Below is a small trained network, with its code and all its weights. Each question gives an input and a target symbol and asks what happens when units are switched off, that is, made to give their printed mean instead of their output.

import numpy as np


def w(rows, s, z=0):
    codes = np.array(rows[::2]) - 128.0
    scale = np.full(codes.shape[1], s)
    scale[-1] = z or s
    return codes * scale


def f(y):
    return np.maximum(y, 0)


def softmax(a):
    e = np.exp(a - a.max(-1, keepdims=True))
    return e / e.sum(-1, keepdims=True)


def log_softmax(a):
    a = a - a.max(-1, keepdims=True)
    return a - np.log(np.exp(a).sum(-1, keepdims=True))


def net(x, mask):
    ids = ['αβδεηθλστφψω'.index(c) for c in x.split()]
    T = len(ids)
    res = E[ids] + P[:T]
    u = 0
    for l in range(3):
        q, k, v = (res @ M[l].T for M in (Q, K, V))
        z = softmax(np.where(np.tri(T) > 0, q @ k.T / 2**0.5, -1e9)) @ v
        res = res + np.where(mask[u], z, O[l][:, -1]) @ O[l][:, :-1]
        u += 1
        y = f(res @ A[l][:, :-1].T + A[l][:, -1])
        res = res + np.where(mask[u : u + 4], y, B[l][:, -1]) @ B[l][:, :-1]
        u += 4
    return log_softmax(res[-1] @ U[:, :-1].T + U[:, -1])


Q, K, V, O, A, B = {}, {}, {}, {}, {}, {}
E = w([
[81,105,130,178,70],'α',
[150,148,149,114,104],'β',
[149,111,99,77,101],'δ',
[119,65,111,135,73],'ε',
[126,169,96,98,155],'η',
[84,84,80,87,100],'θ',
[191,107,87,73,156],'λ',
[119,124,41,159,101],'σ',
[254,192,127,106,155],'τ',
[117,159,166,158,198],'φ',
[66,128,162,109,109],'ψ',
[204,112,175,156,99],'ω',
],0.021)
P = w([
[218,214,43,137,118],'0',
[164,152,81,155,148],'1',
[152,159,111,172,191],'2',
[150,137,131,174,203],'3',
[153,117,184,145,221],'4',
[147,102,114,164,255],'5',
],0.0048)
Q[0] = w([
[119,202,51,73,253],'L0H0',
[125,47,61,167,159],'L0H0',
],0.0062)
K[0] = w([
[117,89,176,160,71],'L0H0',
[118,149,255,138,142],'L0H0',
],0.0068)
V[0] = w([
[153,106,2,210,147],'L0H0',
[115,153,87,152,142],'L0H0',
],0.0084)
O[0] = w([
[87,22,38,225,253,255],'L0H0',
[17,93,28,212,254,166],'L0H0',
],0.0065,0.0063)
A[0] = w([
[180,108,117,184,98,79],'L0N0',
[149,101,115,123,1,131],'L0N1',
[94,127,87,166,159,252],'L0N2',
[85,107,217,141,177,27],'L0N3',
],0.0098,0.0026)
B[0] = w([
[105,19,225,199,116,165],'L0N0',
[162,179,39,183,1,142],'L0N1',
[65,109,121,54,166,253],'L0N2',
[77,233,222,167,97,140],'L0N3',
],0.0061,0.011)
Q[1] = w([
[150,254,248,217,101],'L1H0',
[239,178,83,132,157],'L1H0',
],0.0043)
K[1] = w([
[127,157,3,145,73],'L1H0',
[87,163,186,212,77],'L1H0',
],0.0036)
V[1] = w([
[166,1,84,75,82],'L1H0',
[129,176,134,82,106],'L1H0',
],0.0073)
O[1] = w([
[235,5,141,38,79,215],'L1H0',
[111,2,88,131,184,1],'L1H0',
],0.0081,0.0047)
A[1] = w([
[197,125,176,152,199,20],'L1N0',
[89,63,255,143,218,188],'L1N1',
[86,94,137,129,103,94],'L1N2',
[68,115,110,112,64,252],'L1N3',
],0.0091,0.0016)
B[1] = w([
[94,122,187,186,150,237],'L1N0',
[123,121,2,135,62,252],'L1N1',
[84,135,220,52,166,198],'L1N2',
[136,164,196,94,145,251],'L1N3',
],0.0086,0.0038)
Q[2] = w([
[101,44,143,138,87],'L2H0',
[125,152,175,253,97],'L2H0',
],0.004)
K[2] = w([
[204,183,46,118,253],'L2H0',
[167,200,33,5,42],'L2H0',
],0.0041)
V[2] = w([
[254,195,105,92,233],'L2H0',
[100,184,118,7,122],'L2H0',
],0.0081)
O[2] = w([
[200,153,150,107,197,255],'L2H0',
[71,145,124,7,113,52],'L2H0',
],0.014,0.0017)
A[2] = w([
[160,139,150,213,118,106],'L2N0',
[144,157,255,185,211,45],'L2N1',
[97,89,208,169,144,192],'L2N2',
[141,219,148,108,120,254],'L2N3',
],0.0071,0.0031)
B[2] = w([
[79,142,15,125,161,220],'L2N0',
[5,45,189,77,54,253],'L2N1',
[86,201,101,184,207,190],'L2N2',
[184,255,113,174,36,194],'L2N3',
],0.0056,0.0053)
U = w([
[33,78,165,178,81,25],'α',
[188,188,120,146,53,253],'β',
[190,118,71,65,75,154],'δ',
[126,20,154,136,54,195],'ε',
[89,176,110,61,207,163],'η',
[74,80,142,20,138,7],'θ',
[174,92,137,79,206,79],'λ',
[69,8,19,121,178,114],'σ',
[135,128,204,193,244,187],'τ',
[74,204,84,193,122,72],'φ',
[75,193,140,78,41,191],'ψ',
[192,109,95,255,57,158],'ω',
],0.0076,0.0052)

Each question gives the input, a string of symbols that net reads in full, and the target symbol t.
The units are the heads (2 rows each of Q, K, V and O) and the neurons (one row each of A and B). Each row of codes is followed by its name. A weight is (code - 128) times the scale printed after its matrix; where a second scale follows, it is the last column's (O, A, B and U).
mask holds one flag per unit, layer by layer, with each layer's heads first. A switched-off unit (its flag False) gives its mean, the last column of its rows in O or B, instead of its output. The means were averaged over made-up inputs and are rounded, as every weight is.
A unit's drop is (log p(t) with every unit on - log p(t) with that unit switched off) / (log p(t) with every unit on - log p(t) with every unit switched off).
The circuit of an input: a set's keep is (log p(t) with only the set's units on - log p(t) with every unit switched off) / (log p(t) with every unit on - log p(t) with every unit switched off). Starting from the 12 units with the biggest drops (on a tie, the unit counted first), units are removed one at a time, each time the one whose removal leaves the highest keep (on an exact tie, the one counted first), for as long as the keep stays at least 0.8.
units of the circuit, in order: the units of the circuit, biggest drop first
unit that matters most: the unit with the biggest drop
k most important neurons: the k neurons with the biggest drops, biggest first
k most important neurons of layer l: the k neurons of layer l with the biggest drops, biggest first
input η τ σ, target τ: units of the circuit, in order : (L2H0 L1N1 L1H0)
input ω ε η ω, target ω: units of the circuit, in order : (L1N1 L0N2)
input ψ σ σ σ δ, target σ: unit that matters most : L0H0
input τ τ σ, target τ: units of the circuit, in order : (L2H0 L1N1)
input φ σ η σ η, target σ: units of the circuit, in order : (L0H0 L1N1)
input σ δ β σ φ, target φ: units of the circuit, in order : (L1N1 L0N3)
input σ ω λ, target ω: units of the circuit, in order : (L2H0 L0H0)
input θ σ δ σ β, target σ: units of the circuit, in order : (L0H0 L1N1)
input β ψ ψ, target ψ: units of the circuit, in order : (L0H0 L2H0)
input τ λ δ, target λ: units of the circuit, in order : (L2H0 L1H0)
input λ β σ ω, target ω: units of the circuit, in order : (L1N1 L0N0 L0N2)
input φ ε β ψ ψ η, target ψ: units of the circuit, in order : (L0H0 L2H0)
input η θ ψ φ ε, target ψ: units of the circuit, in order : (L0H0 L2H0 L0N1)
input σ λ λ, target λ: unit that matters most : L1H0
input η ε σ σ φ, target σ: 3 most important neurons : (L1N1 L0N2 L2N3)
input σ φ ε σ, target φ: units of the circuit, in order : (L1H0 L0N3)
input φ δ ψ, target ψ: units of the circuit, in order : (L2H0 L0H0)
input τ δ θ, target τ: 2 most important neurons : (L1N0 L0N2)
input λ λ η τ, target τ: 2 most important neurons : (L1N0 L0N2)
input σ η σ β, target σ: units of the circuit, in order : (L0H0)
input σ σ σ η η, target σ: 2 most important neurons : (L0N2 L1N1)
input δ ε σ θ, target θ: 4 most important neurons : (L1N2 L1N3 L0N2 L1N0)
input α ω σ, target ω: 2 most important neurons : (L0N0 L2N1)
input ε σ σ τ λ, target τ: 2 most important neurons : (L1N0 L0N0)
input σ λ ψ ψ α, target ψ: 2 most important neurons of layer 0 : (L0N2 L0N3)
input η τ τ, target τ: 2 most important neurons of layer 1 : (L1N0 L1N1)
input σ η θ, target θ: unit that matters most : L0N2
input η η η δ η σ, target η: 2 most important neurons of layer 1 : (L1N1 L1N0)
input λ δ δ λ η, target λ: 2 most important neurons of layer 0 : (L0N3 L0N2)
